Below are the code and all the weights of a small trained network. Each question names an input and a class and asks about switching units off, where a switched-off unit gives its printed mean instead of its output.

import numpy as np


def w(rows, s, z=0):
    codes = np.array(rows[::2]) - 128.0
    scale = np.full(codes.shape[1], s)
    scale[-1] = z or s
    return codes * scale


def norm(h):
    return h / np.sqrt((h * h).mean(-1, keepdims=True) + 1e-5)


def f(y):
    return y / 2 * (1 + np.tanh(0.7978845608 * (y + 0.044715 * y**3)))


def log_softmax(a):
    a = a - a.max(-1, keepdims=True)
    return a - np.log(np.exp(a).sum(-1, keepdims=True))


def net(x, mask):
    res = np.array(x, float).reshape(1, 3) / 4 @ E
    u = 0
    for l in range(2):
        y = f(norm(res) @ A[l][:, :-1].T + A[l][:, -1])
        res = res + np.where(mask[u : u + 11], y, B[l][:, -1]) @ B[l][:, :-1]
        u += 11
    return log_softmax(norm(res)[-1] @ U[:, :-1].T + U[:, -1])


A, B = {}, {}
E = w([
[62,108,212,106,164,219],'x0',
[3,15,135,166,129,157],'x1',
[26,13,203,119,122,52],'x2',
],0.0045)
A[0] = w([
[92,73,127,114,136,93,99],'0.n1',
[75,196,120,142,71,131,88],'0.n2',
[101,95,113,95,108,53,177],'0.n3',
[100,145,117,90,76,137,97],'0.n4',
[133,102,55,191,52,144,2],'0.n5',
[91,90,148,72,212,226,51],'0.n6',
[100,72,6,150,162,174,48],'0.n7',
[222,149,113,94,184,167,17],'0.n8',
[107,165,178,167,84,185,53],'0.n9',
[17,151,88,145,120,164,9],'0.n10',
[48,1,190,115,132,132,90],'0.n11',
],0.0089,0.0033)
B[0] = w([
[146,184,80,133,106,73,166],'0.n1',
[83,120,121,78,192,88,123],'0.n2',
[163,112,199,110,204,13,181],'0.n3',
[124,133,106,88,155,124,122],'0.n4',
[125,149,112,111,226,179,137],'0.n5',
[244,99,190,97,133,147,183],'0.n6',
[78,171,91,208,189,186,151],'0.n7',
[67,163,81,136,1,79,180],'0.n8',
[180,130,160,157,146,138,136],'0.n9',
[200,87,31,191,106,65,148],'0.n10',
[34,131,107,98,30,126,254],'0.n11',
],0.0069,0.0083)
A[1] = w([
[105,39,51,150,90,201,24],'1.n1',
[192,150,162,85,167,210,89],'1.n2',
[191,97,157,156,130,154,128],'1.n3',
[127,119,142,133,176,108,122],'1.n4',
[112,49,124,69,127,82,108],'1.n5',
[206,231,69,120,95,42,168],'1.n6',
[5,129,173,107,128,91,60],'1.n7',
[203,70,153,108,202,56,4],'1.n8',
[79,245,88,71,89,107,153],'1.n9',
[105,131,38,191,254,116,100],'1.n10',
[111,95,130,66,52,206,76],'1.n11',
],0.009,0.0041)
B[1] = w([
[185,37,59,101,219,121,139],'1.n1',
[108,128,233,94,103,59,143],'1.n2',
[96,119,115,3,132,103,134],'1.n3',
[120,171,120,193,131,116,125],'1.n4',
[117,170,108,143,125,57,164],'1.n5',
[129,108,162,187,153,175,254],'1.n6',
[91,147,35,71,45,82,178],'1.n7',
[163,144,115,232,170,94,144],'1.n8',
[117,96,145,152,1,223,230],'1.n9',
[48,229,125,42,193,158,147],'1.n10',
[162,138,86,174,241,117,164],'1.n11',
],0.0076,0.0096)
U = w([
[167,148,158,201,19,242,167],'0',
[188,9,32,65,240,150,104],'1',
[45,246,53,96,242,214,141],'2',
[211,119,240,19,167,135,144],'3',
[193,161,151,223,238,22,144],'4',
[50,103,42,73,7,39,169],'5',
[171,145,92,105,152,130,1],'6',
],0.013,0.0083)

Each question gives the input, the list of numbers given to net, and the class t.
The units are the neurons (one row each of A and B). Each row of codes is followed by its name. A weight is (code - 128) times the scale printed after its matrix; where a second scale follows, it is the last column's (A, B and U).
mask holds one flag per neuron, layer by layer. A switched-off neuron (its flag False) gives its mean, the last column of its row in B, instead of its output. The means were averaged over made-up inputs and are rounded, as every weight is.
A unit's drop is (log p(t) with every unit on - log p(t) with that unit switched off) / (log p(t) with every unit on - log p(t) with every unit switched off).
The circuit of an input: a set's keep is (log p(t) with only the set's units on - log p(t) with every unit switched off) / (log p(t) with every unit on - log p(t) with every unit switched off). Starting from the 12 units with the biggest drops (on a tie, the unit counted first), units are removed one at a time, each time the one whose removal leaves the highest keep (on an exact tie, the one counted first), for as long as the keep stays at least 0.8.
units of the circuit, in order: the units of the circuit, biggest drop first
most important unit: the unit with the biggest drop
k most important neurons: the k neurons with the biggest drops, biggest first
k most important neurons of layer l: the k neurons of layer l with the biggest drops, biggest first
drop when u is switched off: that unit's drop, to one decimal
input [3,7,-6], class 1: 3 most important neurons -> 1.n1, 0.n6, 0.n10
input [4,8,-8], class 1: units of the circuit, in order -> 1.n1
input [-7,3,0], class 2: units of the circuit, in order -> 1.n10, 0.n5
input [-7,-1,-1], class 0: 2 most important neurons -> 0.n6, 0.n10
input [-4,0,0], class 4: 2 most important neurons -> 0.n11, 1.n8
input [6,4,-4], class 3: 2 most important neurons -> 0.n6, 1.n2
input [0,4,-8], class 2: 2 most important neurons of layer 0 -> 0.n7, 0.n11
input [-8,-5,1], class 0: 3 most important neurons of layer 0 -> 0.n6, 0.n10, 0.n9
input [-6,-8,4], class 4: 2 most important neurons -> 0.n11, 0.n3
input [4,0,1], class 3: 3 most important neurons -> 0.n6, 0.n8, 0.n7
input [5,7,-1], class 1: 2 most important neurons -> 0.n6, 1.n1
input [5,-2,-2], class 3: 2 most important neurons -> 0.n6, 0.n11
input [8,4,-4], class 3: 2 most important neurons -> 0.n6, 1.n2
input [8,-1,4], class 5: most important unit -> 0.n11
input [-7,-2,7], class 4: drop when 0.n3 is switched off -> 0.2
input [-2,-2,1], class 4: drop when 0.n11 is switched off -> 1.2
input [4,1,-2], class 3: drop when 0.n6 is switched off -> 0.3
input [3,0,0], class 3: drop when 0.n6 is switched off -> 1.1
